Below are the code and all the weights of a small trained network. Each question names an input and a class and asks about switching units off, where a switched-off unit gives its printed mean instead of its output.

import numpy as np


def w(rows, s, z=0):
    codes = np.array(rows[::2]) - 128.0
    scale = np.full(codes.shape[1], s)
    scale[-1] = z or s
    return codes * scale


def f(y):
    return np.maximum(y, 0)


def log_softmax(a):
    a = a - a.max(-1, keepdims=True)
    return a - np.log(np.exp(a).sum(-1, keepdims=True))


def net(x, mask):
    res = np.array(x, float).reshape(1, 8) / 4 @ E
    y = f(res @ A[0][:, :-1].T + A[0][:, -1])
    res = res + np.where(mask, y, B[0][:, -1]) @ B[0][:, :-1]
    return log_softmax(res[-1] @ U[:, :-1].T + U[:, -1])


A, B = {}, {}
E = w([
[135,130,146,206,145],'x0',
[201,130,162,94,70],'x1',
[145,171,224,84,191],'x2',
[108,85,142,142,29],'x3',
[50,182,81,103,107],'x4',
[213,147,104,160,103],'x5',
[165,116,69,255,160],'x6',
[173,36,94,57,186],'x7',
],0.0085)
A[0] = w([
[66,73,106,163,126,128],'N1',
[100,157,150,62,76,132],'N2',
[149,152,93,171,48,109],'N3',
[189,160,159,108,169,253],'N4',
[145,117,104,150,49,168],'N5',
[183,70,132,79,121,200],'N6',
[69,64,141,182,150,141],'N7',
[87,175,78,156,156,227],'N8',
[138,74,125,114,168,159],'N9',
[156,175,93,145,10,205],'N10',
[133,125,231,152,147,150],'N11',
[169,147,87,137,130,156],'N12',
[93,166,101,145,187,235],'N13',
[115,176,88,149,163,199],'N14',
],0.013,0.004)
B[0] = w([
[77,211,10,136,143,206],'N1',
[16,79,235,25,84,240],'N2',
[101,95,116,236,64,217],'N3',
[234,128,224,156,187,243],'N4',
[74,60,106,215,129,213],'N5',
[106,2,123,121,217,240],'N6',
[104,157,67,95,172,216],'N7',
[215,140,85,108,56,236],'N8',
[158,95,49,130,192,203],'N9',
[99,68,166,210,50,255],'N10',
[91,209,141,184,220,214],'N11',
[153,94,157,136,81,181],'N12',
[216,221,99,73,76,234],'N13',
[221,144,123,96,52,211],'N14',
],0.0068,0.009)
U = w([
[199,143,111,111,62,176],'0',
[112,136,32,112,166,153],'1',
[173,74,137,169,113,252],'2',
[184,2,111,100,188,110],'3',
[145,202,239,177,196,78],'4',
[79,91,139,204,59,73],'5',
[220,145,165,107,116,66],'6',
[41,115,241,45,94,127],'7',
],0.0092,0.0041)

Each question gives the input, the list of numbers given to net, and the class t.
The units are the neurons (one row each of A and B). Each row of codes is followed by its name. A weight is (code - 128) times the scale printed after its matrix; where a second scale follows, it is the last column's (A, B and U).
mask holds one flag per neuron, in row order. A switched-off neuron (its flag False) gives its mean, the last column of its row in B, instead of its output. The means were averaged over made-up inputs and are rounded, as every weight is.
A unit's drop is (log p(t) with every unit on - log p(t) with that unit switched off) / (log p(t) with every unit on - log p(t) with every unit switched off).
The circuit of an input: a set's keep is (log p(t) with only the set's units on - log p(t) with every unit switched off) / (log p(t) with every unit on - log p(t) with every unit switched off). Starting from the 12 units with the biggest drops (on a tie, the unit counted first), units are removed one at a time, each time the one whose removal leaves the highest keep (on an exact tie, the one counted first), for as long as the keep stays at least 0.8.
circuit, biggest first: the units of the circuit, biggest drop first
unit that matters most: the unit with the biggest drop
k most important neurons: the k neurons with the biggest drops, biggest first
drop of u: that unit's drop, to one decimal
input [-5,7,8,5,-5,-3,5,-2], class 4: circuit, biggest first : [N11]
input [-3,-7,-5,-8,6,4,7,7], class 0: circuit, biggest first : [N14; N13]
input [6,2,-2,-1,-3,5,3,-5], class 5: circuit, biggest first : [N3; N10]
input [-1,-2,-8,-4,-3,-4,-2,2], class 1: circuit, biggest first : [N1; N4; N10]
input [-2,1,7,7,0,-6,5,3], class 4: 2 most important neurons : [N11; N8]
input [8,-8,-7,-6,8,1,-8,5], class 0: circuit, biggest first : [N8; N13]
input [2,8,5,-6,-2,-1,-2,3], class 4: 2 most important neurons : [N11; N4]
input [-5,1,-4,6,6,8,-8,-3], class 5: 3 most important neurons : [N10; N3; N5]
input [1,8,0,-2,-4,4,-8,0], class 7: 2 most important neurons : [N2; N9]
input [7,8,-8,-8,3,8,-2,-1], class 5: circuit, biggest first : [N10; N3]
input [-6,6,-3,-8,5,2,-6,5], class 7: 3 most important neurons : [N2; N8; N5]
input [-5,-6,6,8,-6,-7,8,6], class 1: 3 most important neurons : [N1; N7; N4]
input [-7,-6,-6,8,1,-8,5,-3], class 1: 3 most important neurons : [N1; N7; N2]
input [-3,2,0,-7,1,2,-1,-3], class 6: unit that matters most : N4
input [3,5,4,6,0,3,-2,2], class 7: drop of N8 : 0.2
input [5,-6,-6,-4,-1,1,-3,1], class 0: drop of N4 : -0.2
input [4,-6,4,-4,1,-5,2,6], class 1: drop of N14 : -0.1
input [-3,-2,-1,-8,2,6,5,-3], class 0: drop of N8 : 0.1
